Below is a small trained network, with its code and all its weights. Each question gives an input and a class and asks what happens when units are switched off, that is, made to give their printed mean instead of their output.

import numpy as np


def w(rows, s, z=0):
    codes = np.array(rows[::2]) - 128.0
    scale = np.full(codes.shape[1], s)
    scale[-1] = z or s
    return codes * scale


def norm(h):
    return h / np.sqrt((h * h).mean(-1, keepdims=True) + 1e-5)


def f(y):
    return np.maximum(y, 0)


def log_softmax(a):
    a = a - a.max(-1, keepdims=True)
    return a - np.log(np.exp(a).sum(-1, keepdims=True))


def net(x, mask):
    res = np.array(x, float).reshape(1, 5) / 4 @ E
    u = 0
    for l in range(3):
        y = f(norm(res) @ A[l][:, :-1].T + A[l][:, -1])
        res = res + np.where(mask[u : u + 11], y, B[l][:, -1]) @ B[l][:, :-1]
        u += 11
    return log_softmax(norm(res)[-1] @ U[:, :-1].T + U[:, -1])


A, B = {}, {}
E = w([
[132,61,143,61],'x0',
[204,148,82,8],'x1',
[181,31,108,151],'x2',
[194,183,176,130],'x3',
[80,86,2,137],'x4',
],0.0038)
A[0] = w([
[179,120,136,107,153],'L0N1',
[118,129,154,162,88],'L0N2',
[108,71,147,7,5],'L0N3',
[101,92,112,126,159],'L0N4',
[136,120,112,100,94],'L0N5',
[161,189,141,137,164],'L0N6',
[172,62,95,94,38],'L0N7',
[174,41,108,144,65],'L0N8',
[208,117,105,103,82],'L0N9',
[134,137,191,194,82],'L0N10',
[119,131,47,185,38],'L0N11',
],0.012,0.0025)
B[0] = w([
[150,102,79,131,215],'L0N1',
[118,168,167,183,171],'L0N2',
[119,254,127,76,255],'L0N3',
[125,206,124,161,200],'L0N4',
[84,135,172,164,171],'L0N5',
[208,122,115,156,239],'L0N6',
[89,83,147,63,232],'L0N7',
[40,93,144,65,235],'L0N8',
[107,122,146,96,231],'L0N9',
[109,170,203,218,227],'L0N10',
[99,144,98,135,211],'L0N11',
],0.0075,0.0042)
A[1] = w([
[118,130,36,157,8],'L1N1',
[132,74,169,230,2],'L1N2',
[73,164,126,164,123],'L1N3',
[108,164,67,120,94],'L1N4',
[163,127,93,116,156],'L1N5',
[226,93,136,100,42],'L1N6',
[123,118,176,163,46],'L1N7',
[131,71,95,80,41],'L1N8',
[139,124,169,117,195],'L1N9',
[250,141,149,148,22],'L1N10',
[134,67,127,89,12],'L1N11',
],0.013,0.0024)
B[1] = w([
[173,81,44,224,172],'L1N1',
[84,188,175,137,227],'L1N2',
[124,113,112,182,252],'L1N3',
[187,83,57,157,219],'L1N4',
[68,154,160,120,171],'L1N5',
[146,61,254,85,193],'L1N6',
[119,215,150,194,190],'L1N7',
[84,90,182,152,186],'L1N8',
[73,163,31,168,194],'L1N9',
[176,76,131,129,251],'L1N10',
[46,87,88,76,165],'L1N11',
],0.0076,0.0045)
A[2] = w([
[51,93,86,115,94],'L2N1',
[171,187,130,75,196],'L2N2',
[107,121,170,48,94],'L2N3',
[51,171,117,115,228],'L2N4',
[227,106,173,101,130],'L2N5',
[126,84,65,248,164],'L2N6',
[104,116,154,109,121],'L2N7',
[78,42,135,83,124],'L2N8',
[187,174,159,174,254],'L2N9',
[113,130,166,174,102],'L2N10',
[118,231,102,125,193],'L2N11',
],0.013,0.004)
B[2] = w([
[97,132,89,99,206],'L2N1',
[163,12,93,148,202],'L2N2',
[127,175,118,163,196],'L2N3',
[201,143,166,102,254],'L2N4',
[91,36,156,161,197],'L2N5',
[170,148,103,155,245],'L2N6',
[100,101,51,113,155],'L2N7',
[57,161,128,121,209],'L2N8',
[34,144,150,135,253],'L2N9',
[112,157,150,68,179],'L2N10',
[191,125,157,92,233],'L2N11',
],0.011,0.0075)
U = w([
[91,105,150,167,2],'0',
[151,167,29,233,138],'1',
[26,142,100,50,166],'2',
[232,76,125,51,101],'3',
[108,8,207,152,117],'4',
[104,222,217,205,186],'5',
],0.016,0.0068)

Each question gives the input, the list of numbers given to net, and the class t.
The units are the neurons (one row each of A and B). Each row of codes is followed by its name. A weight is (code - 128) times the scale printed after its matrix; where a second scale follows, it is the last column's (A, B and U).
mask holds one flag per neuron, layer by layer. A switched-off neuron (its flag False) gives its mean, the last column of its row in B, instead of its output. The means were averaged over made-up inputs and are rounded, as every weight is.
A unit's drop is (log p(t) with every unit on - log p(t) with that unit switched off) / (log p(t) with every unit on - log p(t) with every unit switched off).
unit that matters most: the unit with the biggest drop
top k neurons: the k neurons with the biggest drops, biggest first
k most important neurons of layer l: the k neurons of layer l with the biggest drops, biggest first
drop when u is switched off: that unit's drop, to one decimal
input [6,-3,6,8,-1], class 2: unit that matters most : L0N8
input [1,-6,-6,3,6], class 1: 2 most important neurons of layer 2 : [L2N6, L2N8]
input [3,5,-8,7,3], class 4: top 3 neurons : [L0N6, L0N8, L2N5]
input [-1,-8,6,-6,3], class 1: top 3 neurons : [L0N11, L2N6, L1N1]
input [8,6,-1,-3,-1], class 3: top 3 neurons : [L0N3, L2N2, L2N9]
input [-8,8,-5,-8,-2], class 1: 2 most important neurons of layer 1 : [L1N4, L1N1]
input [8,-4,-4,5,3], class 3: top 2 neurons : [L0N3, L2N11]
input [2,-5,2,-2,2], class 5: top 2 neurons : [L0N3, L0N1]
input [-6,2,-8,-2,-2], class 4: 2 most important neurons of layer 1 : [L1N10, L1N1]
input [3,1,5,-7,-7], class 2: top 2 neurons : [L0N8, L0N7]
input [5,7,-8,1,-1], class 3: drop when L0N3 is switched off : 0.2
input [5,-3,2,-1,0], class 2: drop when L0N8 is switched off : 1.3
input [2,1,-7,5,-5], class 4: drop when L0N1 is switched off : 0.0
input [8,-6,-7,5,7], class 1: unit that matters most : L0N10
